Each row comes from the steps of one walk. Every step used is in the known rows, and no mark comes twice. Write the walk behind each row, first mark first.
Each row is shifted at random along 7 fixed directions that mean nothing.
Known rows
b/d/f/k/a/x/n: [ 216 -182   -7  113 -107 -240 -751  -20  206   66  170  -52  198   61
  303  119  224 -443  537  484 -137 -104  173 -344  132  -47 -135 -133
    4  178   96  167  286 -469  185  -45 -252  624 -221  210  198 -129
  485   23 -109  139 -421  -57   -2]
d/a/x/k/n/f/h/b/t: [ 341   77 -262  -52    7   -7 -467 -147  -73  180 -202 -168  175  365
   89  -87   25 -229  519  233  247  -90  688 -186   78  -85 -141  -33
 -229  -21 -438   95  338   84  219 -266  -20  566  -87  156  285  -91
  380   10  -42   70  -69   -6 -249]
b/k/n/h/x: [ 338  373 -521 -107   62 -122 -410 -276   -6  318  156  128  112  105
    8  308 -174   76   88  196   34   80  372 -265   61  430   30 -177
 -384  377  -14  303  257  281  108 -353  116  160 -279   65    5 -172
   47 -324  -65  -82  152  302 -452]
t/b/h/x/n/f/r: [ 287   90 -363   26 -113 -247 -520  -53   45  333  108  132  236  205
  124  113    9    3  386  165  342  166  371 -416 -153 -324  -62 -235
 -463  249 -190  342  384  262  295 -264  254  393 -214  307  230 -128
  148 -243   -4 -166  387  234 -621]
r/d/a/x/k/n/h/b: [ 197   65 -182 -206   14 -119 -123  -73   80  428 -194 -109  136  166
   87  183   15  -74  301  255  187 -118  624 -362   48  137   17 -230
 -183  284 -147  366  185  223  -81 -220   78  285 -254  161   62   19
  262 -377 -209   55  -20  130 -271]
k/n/h/x/d: [ 192  300 -311 -167  -94 -106 -517   21   11  221  255   81  210  367
  113  264 -111  -31  353  246  153  -25  236  -53  -71  135  -56 -156
 -339   62 -273  352  261   35  185 -180  290  466 -125  252  175 -251
  143   21  133 -228  113  110 -275]
k/a/d/b/n: [ 221  122 -183   77  140  148 -429 -481  115  339  275 -269  306 -213
  150  343    5   66  466  159   71  115  456 -106  150  194   96 -179
 -279  403 -108  244  125  -68  212 -403   37  224 -272  308   87 -337
  138 -396  -19  378  -74  194 -201]
n/f/k/a/d: [ 304  439 -120   91   -5   15 -527 -298  105   87  476  -69  250  183
  178  411   33   66  284  160  -21  170   47   -7  202  112  -24 -226
 -226  250  -46  191  167    7  248 -362  147  283 -280  211  139 -460
    2 -244  -56   27  323   49   29]
t/f/r/d/b: [ 288   -9  204  -79  127 -112  -14  -40  171  397 -114 -186  451  -50
   75  147    1 -404  831  138  213 -233  299 -482 -101 -447  -68 -217
  -54   47 -323  132  194 -250  -16 -123  -91    3  -90  431  134  -57
  432 -407  168  305 -195  153 -514]
r/t/d/f/h/b/k/n: [ 334   37 -184  -94  162 -167 -158 -325   66  471 -321 -135 -126   52
  190  106  -99 -198  346  163   87 -111  466 -436  -68  -64  -80 -265
 -285  285  162  406  403  388   84 -459 -185  160 -213  111  135  -15
  213 -493 -147  523  -58  175 -388]
r/t/b/k/a/x/d/f: [ 472  396 -172 -103  104 -167 -133   30   11  327 -230   37   60   22
  -91  479 -479 -258  509 -210 -104 -208   76  -45  -81  583  -63 -175
 -248  261   30  681  218  611  -72 -431   18  -47  -72  -54  135 -341
   37 -277  212  605  306  226 -372]
a/d/b/t/f/r: [   0  -22  122  -11  112 -150 -300 -183   41  442   14 -273  191    5
   19  189 -146 -244  535 -131  229  -63  382 -477 -262 -286  -66 -199
 -220  281  -30  330  292  242  114 -263    7   48  -84  174   79 -100
  199 -310   84  374  128  213 -500]
d/f/r/t/b/a/x/k/n/h: [ 346  523 -756  -42  438  108 -260 -257  -15  605 -352  -88 -118  238
 -121  385 -268  226  349   -4   60  323  429 -457  384  306    9 -176
 -433  265 -170  545  124  854  168 -668  297   49 -464   90  450 -198
   63 -217 -181 -127  529  359 -480]
f/h/x/d: [ 225  271 -237 -323 -104 -212 -238   10    3  174  335  113  200  209
   83  251 -370 -315  143   71  111 -277  498  -30 -304 -156 -155 -206
 -332  151  -78  321  271   80 -143 -227   20  104  -11  -97  -18 -296
    3 -139  147  226   66  160 -248]
b/k/n/h/x/d/f: [ 377  381 -339 -181   25   81 -717 -309 -140  233 -126   -3  352  295
 -104  266 -466 -108  286   32   33   54  113  180  -29  469 -113  -32
 -456   24 -365  213  215  258  216 -403  174  328   -5  -25  354 -337
   13  237  190    1  174  137 -513]
x/n/h/b/k: [  18  151 -252  -37   16 -276   30  189   24  497 -258    6   64  366
   -7  -47   10 -244  263  159  -10 -296  856 -372   11 -156 -124 -394
 -185  210 -157  620  333  420 -156 -215   57  159 -217   24   54  268
  134 -162   80  187   59  -21 -342]
h/x/n/f/k/a: [ 611  664 -390   49  -47 -216 -558   83   32   28  354  290  249  141
   55  451  -80  151  227  192    3  163  132  -10  163  299   22 -244
 -420  216   24  467  229  327  195 -357  298  331 -297  321   92 -419
   55 -203   23 -104  485  147 -311]
b/t/f/k/n: [ 221   95 -192 -131   53  -32 -467 -400   43  193   50 -218  423 -290
 -199  497 -450 -185  110   48  -77   -3  309 -394 -117  130  112  -65
 -133  516  275  383   79  284 -203 -309  -26  -57  -61  -13   19 -269
  317 -122  -92  374   35  223 -541]
a/b/t/d/f: [ 252   28   96   29  141  292 -588 -518   21  340   51 -425  331  -74
  101  361  -16 -169  796   89  261   99  -74  101 -139  330    5   10
 -207   25 -357 -104   98 -344  431 -329   23  450  -39  303  213 -397
  250  -58  257  329 -110  238 -303]
h/x/d/a: [ 204  527 -175  -91  166 -192  -74  242  109  331   83  135   12   58
   52  348  -18  -30  405   97  -22 -127  444  -56   18  126    2 -395
 -164  173  -21  558  164  236    6 -330  170  140 -344  268 -179 -208
   59 -410  176  143  110  143 -194]
t/b/n/h/x/d/f/r/k: [ 516  -79  -12 -123 -147 -315 -565 -337  -11  347 -212  165  455  -29
  168  257 -265 -110  327  -48  231  214   32 -262 -534   36  -64  -69
 -473  281  108  133  242  -27  297 -259  105  191   27  226  132 -291
  122 -454   29  404  199  383 -595]
h/b/a/x/k/n/f/r: [ 401  406 -267   79 -104 -452 -227  274   89   60   69  242  340  116
  -77  305 -204 -217  399  130  206 -194  158 -372   -9   82  -59 -124
 -189  263    4  607  356  198  -95 -148   19  105 -109  330   54 -183
  430 -307   29   43  282   97 -507]
a/d/b/n/f: [  83   80   75  -10  -95  -13 -127    3   33  248   60 -139  621  -11
 -218  299 -210 -282  568  -68  365 -252  286 -139 -151   80    0 -122
 -155  193 -373  507  149   -5  -70 -114  122   92   74  359  197 -219
  263  -88  284  376  115  -63 -611]
n/f/r/t/d/a/b/k: [ 488   72  -37  189   74 -185 -382 -409  -21  244  -10   28  189  120
  230  141  -66 -292  627  -84   58   -4  167   -8  -92   45 -217 -101
 -349   47 -213  -44  368  180  373 -457 -254  277   -2  173  149 -429
  100 -495  131  388  201  251 -147]
h/n/f/r/k/a/d/b/t: [ 266  270 -168   36  152  144 -395 -192  130  497 -161 -332    3   66
  181  170  470  306  675  193  372  251  262 -473  203  -26   58 -214
 -104  209 -174  341  267   -9  489 -556  233  524 -459  740  290  -91
  347 -476 -107  162  -39   78 -540]
r/t/f/h/x/b: [ 286   92 -110 -346 -112 -136 -213   49   29  420  -60  -81  246   23
   18  308 -291 -133  316  -97  397 -145  583 -351 -402  -85   56  -80
 -302  283  -49  498  237   86  -46 -138  193   79   -8  174   -2 -228
  107 -244  104  413  221  366 -710]
x/d/a/b/h/n/f: [ 200  214 -386  -80  -84 -323 -230   28   83  235 -127  179  178   60
 -101  269 -189 -279  320   36  107 -234  298  -33 -185  222 -107 -317
 -345  293 -121  615  351  451  -71 -354  -43  279  -52   77  108 -217
  140 -385  123  415  290   70 -394]
k/n/f/h/b/t/d/a/x: [ 610  345 -442  -15  171   78 -404 -485  -50  192   -6  -28   -4    9
   56  380 -206   -7  553   33  361  134  264  -30   35  388  -42   30
 -346  161 -338   34  222  236  300 -556   68  449 -119  153  251 -509
  209 -352   86  215  243  414 -412]
h/x/d/b/t: [-133  -25  150 -112   39   55 -238  226  -91  571 -146 -338  193  452
   72 -114  135 -186  731   44  263 -249  702 -190 -172 -290  -87 -249
 -276 -101 -401  479  365  264  218 -136  229  476  -82  306  103  102
  213   30  255   22  -63 -111 -298]
h/n/f/r/t/b/k/a: [ 493  210 -356   21    8  -78 -373 -482  110  136  -41  -94  146   64
  239   11   77  -90  476  275  -18  123  344 -311  319  -54  -85 -148
 -148  234 -154   37  363 -146  282 -505 -161  325 -264  315  231 -168
  372 -555 -180  237 -136  198 -430]
x/d/b/k/a: [ 369  447 -201  -29  158  204 -198 -251   46  309   23 -254  384   17
  -58  322 -269  -14  512   23    4  -92  406   78  207  324   57 -140
 -204  194 -251  355   64  109  -37 -434  118   -4 -200  171  130 -283
  202  -92  189  539  -89  137 -219]
h/b/k/a/d/f: [ 189   69  323  -34 -137  -91 -496 -346    9  257   69 -225  357  -19
  101  227 -271 -112  265  -55   46  -38  124   76 -186  363   36 -219
 -379  435  127  369  236  123  164 -210    2  125  -67   54 -109 -202
  -37 -303  -60  533  165  121 -285]
d/a/x/k: [ 102   54   54   97   66 -190 -422   70  127  242  107  -20  173  217
  207  114  196 -242  443  369 -196  -60  491 -213  100  -76  -58 -264
  -29  153  -85  188  167 -116   81  -40  -42  320 -317  100 -118  -71
  143 -129  -89  -96  -35  -44  255]
t/d/f/r/k: [ 293   39  523   63   26 -248 -371   17   37  326 -208  -21  494  110
   95  197 -193 -299  585    1  132  -18 -171 -233 -332 -295  -77 -254
 -273   57    2  273  134  -61  135  -33   61   31  -33  323    9 -131
  166 -234   99  245  248   64 -274]
a/b/n/f/h/x/d: [ 386  215 -370 -264 -258  -60 -360  -20   56   64  344   57  486   45
    6  409 -159 -221  396   98  466 -218  219  -36 -262  200  -63   77
 -123  106 -337  239  233 -472   60 -208  101  387   82  328  263 -461
  324  -47  326  380 -107  182 -611]
b/h/n/f/k/a/d: [ 437  454 -623   61   60  -96 -498 -385  208   65  197   55   14  183
  257  251  290 -108  347  497 -176   53  130 -205  404   71 -173 -288
  -14  178 -144   72  346 -246  236 -496 -183  489 -413  188  297 -265
  286 -382  -67  168 -145   20   10]
b/h/x/k/a/d/f/r/t: [ 390  184 -345 -327  -12  -87 -492 -363  103  295  155 -192  146 -206
  103  423 -198  -74   78  111   86  -12  196 -366 -128  219   -3 -152
 -280  475  245  276  206   -6   30 -429 -149  -40 -298   84   53 -290
  191 -436 -302  494 -216  277 -514]
a/b/k/n/h/x: [ 315  234 -179 -109 -111 -327 -177  156  -44  198   34  177  357  286
  -69  181 -258 -376  397   83  156 -424  287 -232  -40  471 -103 -134
 -213   99 -257  458  331  105  -96  -20  -90  164   21  136   10  -37
  326 -147  231  218    0  136 -347]
n/f/h/b/t/d/a: [ -10  -77  168   73   93  121  -70 -121  120  483 -216 -383   55  242
  234  -94  499   43  851  237  593  106  474 -367   -5 -373   53 -230
  -46    3 -310  154  217 -417  510 -157  280  593 -340  711  172   78
  483 -321   40  303 -185   63 -328]
t/d/b/h/x/n/f/k: [ 315  181 -260  -83  -37 -353    5  189   41  463 -179  201  174  146
 -101  341  -90 -201  384   21  352 -223  351 -449 -326  -13  -76 -317
 -274  187   57  705  349  562 -126 -262  142  148 -138  216  156  -41
  264 -273  228  498  254  112 -529]
k/a/b/h/x/n/f: [ 269  262 -356  -61 -136 -220 -556  186  -67  124  129  169  371  395
  -54  106 -269 -273  368   61  150 -222  305   46  184  302 -150 -254
 -517   97 -454  525  372  483   44 -165   83  490  -13   29  280 -200
  112  133  123  -36  370  -37 -324]
n/h/b/a: [ 154   -3  -53   -3 -102 -243 -101 -228   26  297   88   18  389   68
   77   44 -208 -225  368   90   18  -90  470  -85 -177   -9   -1 -235
 -474  367  -52  275  236   -8   70  -54    2   64  -45  110 -195 -100
  155 -476   12  270  123  265 -282]
b/h/n/f/k/a: [ 401  331 -568   94   55  -37 -748 -518   87  173  164   15  147  144
  194  185  142  186   80  403 -165  396  290 -155  257  -20    2 -305
 -513  396   66  137  323  220  364 -490  107  435 -435   85  184 -272
   27 -444 -335 -132  356  132 -119]
b/a/x/n/f/r/k: [ 386   -3 -253    8  -79 -205 -640 -256  144  179  186  139  363 -229
   94  351 -133  -69  179  139  -37  245  108 -402   10  -59   -6  -83
 -246  567  170  183  135  -27   97 -336  -25  199 -186  175   56 -422
  139 -324 -265  -32  205  240 -498]
n/h/x/b/t/f/k/a/d: [ 206  329 -240 -340  -77  -43 -232 -201 -107  150  -98 -172  392  255
 -204  327 -604 -428  254 -265  217 -357  411  -83    4  458 -167   -4
  -69  100 -255  326  183  115 -279 -264  -75   86  151 -214  258 -259
  341  120  257  758  -79  181 -399]

Write each row's walk
[ 831  410 -572   34   -4 -335 -831 -187  -37  171  177  373  162  -31
  154  469 -270  -54  223  132 -164   92  139  116 -129  562  -87 -224
 -717  285   95  362  356  598  272 -466  -41  363 -170  -24   71 -493
  -89 -281   86  268  437  395 -196]  d/f/k/a/b/h/x/n
[ 265   36    1  -71  213 -422 -213   80    3  313 -573   63  208   62
  -59   67 -406 -680  426 -221 -131 -330  547 -465  -40 -170 -272 -209
  -87  177  -27  305  280  416 -308 -253 -388  -46   57 -264   25  -83
  289 -312   56  522   82  132 -243]  d/a/x/b/t/f/r/k
[ 318    1 -435  -18  196   37 -394 -595   56  510  -74 -162  145 -146
  101  280  -55   91  334   74  170  398  451 -441 -136  -77   41 -140
 -527  407  -40  121  151  128  375 -494  159   83 -284  244  271 -258
   82 -595 -178  133  250  463 -633]  d/f/r/t/b/n/h
[ 353  146  -99   -3 -105 -376 -442  160   59  254 -147   83  280  -18
   -7  387 -136 -165  434   81  150 -125  259 -465 -316  159   62  -95
 -126  269  274  654  358  235   30  -93   89  275  -40  348  -25 -147
  434 -199  169  374  126  218 -522]  h/x/b/t/f/k/n
[ 329   -7 -238  -44  -31 -167 -301 -192  147  326 -105  -50  294 -144
  133  168   91 -215  501  300   95 -138  374 -300 -122 -177  -43 -263
 -194  262 -159  262  269 -151  112 -274 -196  292 -214  362   24 -102
  345 -595  -34  308 -147  248 -426]  f/r/d/a/b/h/n
[ 332  309 -324 -106  150 -131  -51  129  -52  358 -320   81  356  255
 -197  273 -415 -303  488 -115   71 -281  415 -161  111  375 -122 -178
 -309   99 -368  592  123  417 -225 -241  100   27  -28   -3  326 -156
  231  -87  232  454  176   62 -245]  r/k/a/x/d/b/n/h
[ 594  311 -511  143  176   75 -768 -289   50  324 -145  -56  238  149
  128  327  -17  -41  472  219  -86  178  275  -84  105  206  -45 -100
 -437  173 -217  151  241  102  300 -345   67  349 -278  -27  272 -383
  101 -123   54  108  317  268   -4]  d/f/k/a/x/b/h
[ 225  274 -633 -195  113  233 -473 -603   29  484   49 -325   64  143
   65  386  -47  136  156  231  249  131  542 -207   69  337   31   18
 -257  342 -215   68  160  184   40 -572  141  381 -280  -89  304 -228
  116 -190 -127  -53  -69  280 -425]  a/x/k/n/h/b/d
[ 169   52  107 -181  198   79 -185 -349   59  436  -51 -401  173  129
  136  156  -68 -236  493  -11  -43 -118  523 -347  200 -147  -80 -262
 -142  190 -160  230  198  239    8 -378 -110   84 -184   55  171 -143
  161 -316  -82  468  -39   74 -110]  r/t/f/k/a/d/b
[ 170 -315  199  108 -298 -518 -639  -63  -85  -73  202  185  393   64
   49   83 -475 -639  459 -110  239 -183  165  -72 -491 -177 -267  -53
 -453  164  -20  209  386  201   93  -30 -212  375  304   34   82 -366
  290  -52   65  268  222  114 -330]  b/t/d/a/x/n/f/r
[ 372   38  -42  -91  105   36 -302 -339   92  317  -58 -286  146  -11
  141  298  -41 -269  516   89  -17  -57  216 -380  110  172  -31  -77
  -90  275   53  163  182  -29   74 -322 -161  176 -213   24  162 -233
  310 -424 -119  376 -122  217 -219]  r/t/b/d/f/k/a/x
[ 149   78 -110 -121 -101 -201 -176  146  153  316  273  -40   64 -144
   -5  584  -90  -85  421   24  432  -65   54 -528 -282  -48   42 -124
  -86  385  109  638  168  113  -33 -248  213  172 -164  442  136 -322
  274 -307   -1  140  227  232 -727]  a/x/n/f/r/t/d
[ 543  223 -231   72  117  -38 -305 -281  169  387  -66  -78  316   17
  137  266   96  -19  643  133  240   51   42 -368   58   18  -26 -222
 -273  246 -230  192  205  -58  225 -351   19  102 -298  402  263 -240
  306 -465   18  483   16  172 -260]  n/f/r/k/a/d/b/h
[ 244  190  -90  -20   61  -61 -450 -441  -29  274   47 -119  302  170
  103   93 -244 -200  377   -7  121   87  264  -59  -61 -129 -175 -163
 -490  163 -264   18  253  -33  290 -347  -43  134  -88   75  153 -259
   64 -318   -2  117  212  270 -384]  n/h/b/a/d/f/r
[ 672  500 -463 -129  209  -77 -431 -370   35  253 -244   -8  212    4
   44  286 -341 -133  292   51   57   49  242  -86  197  248 -138 -170
 -432  181 -150  121  124  208  -16 -624  -92  102 -204   27  345 -284
  232 -311  -62  419  -44  271 -472]  x/n/h/b/d/f/r/k/a
[ 127  -56  -98 -108 -155 -420  -90  186   30   66   27  196  276   99
 -181  144 -551 -700  294 -102  253 -487  504 -229 -258 -114 -221 -172
 -265  231  -58  548  236  290 -368  -58 -213   36  137 -135  167 -187
  260    8   86  555   75    7 -409]  b/d/a/x/n/f/h
[ 221   23 -235 -128   55 -151 -635 -443 -148  406 -101  -24   98  298
  124  178 -168 -112  214 -165   -4  185  477  -87 -253  158 -154 -119
 -500  177   -6   62  353  560  356 -453   72  454  -25 -198  161 -316
  -76 -247   45  252  385  341 -188]  n/h/x/d/a/b/t/f/k
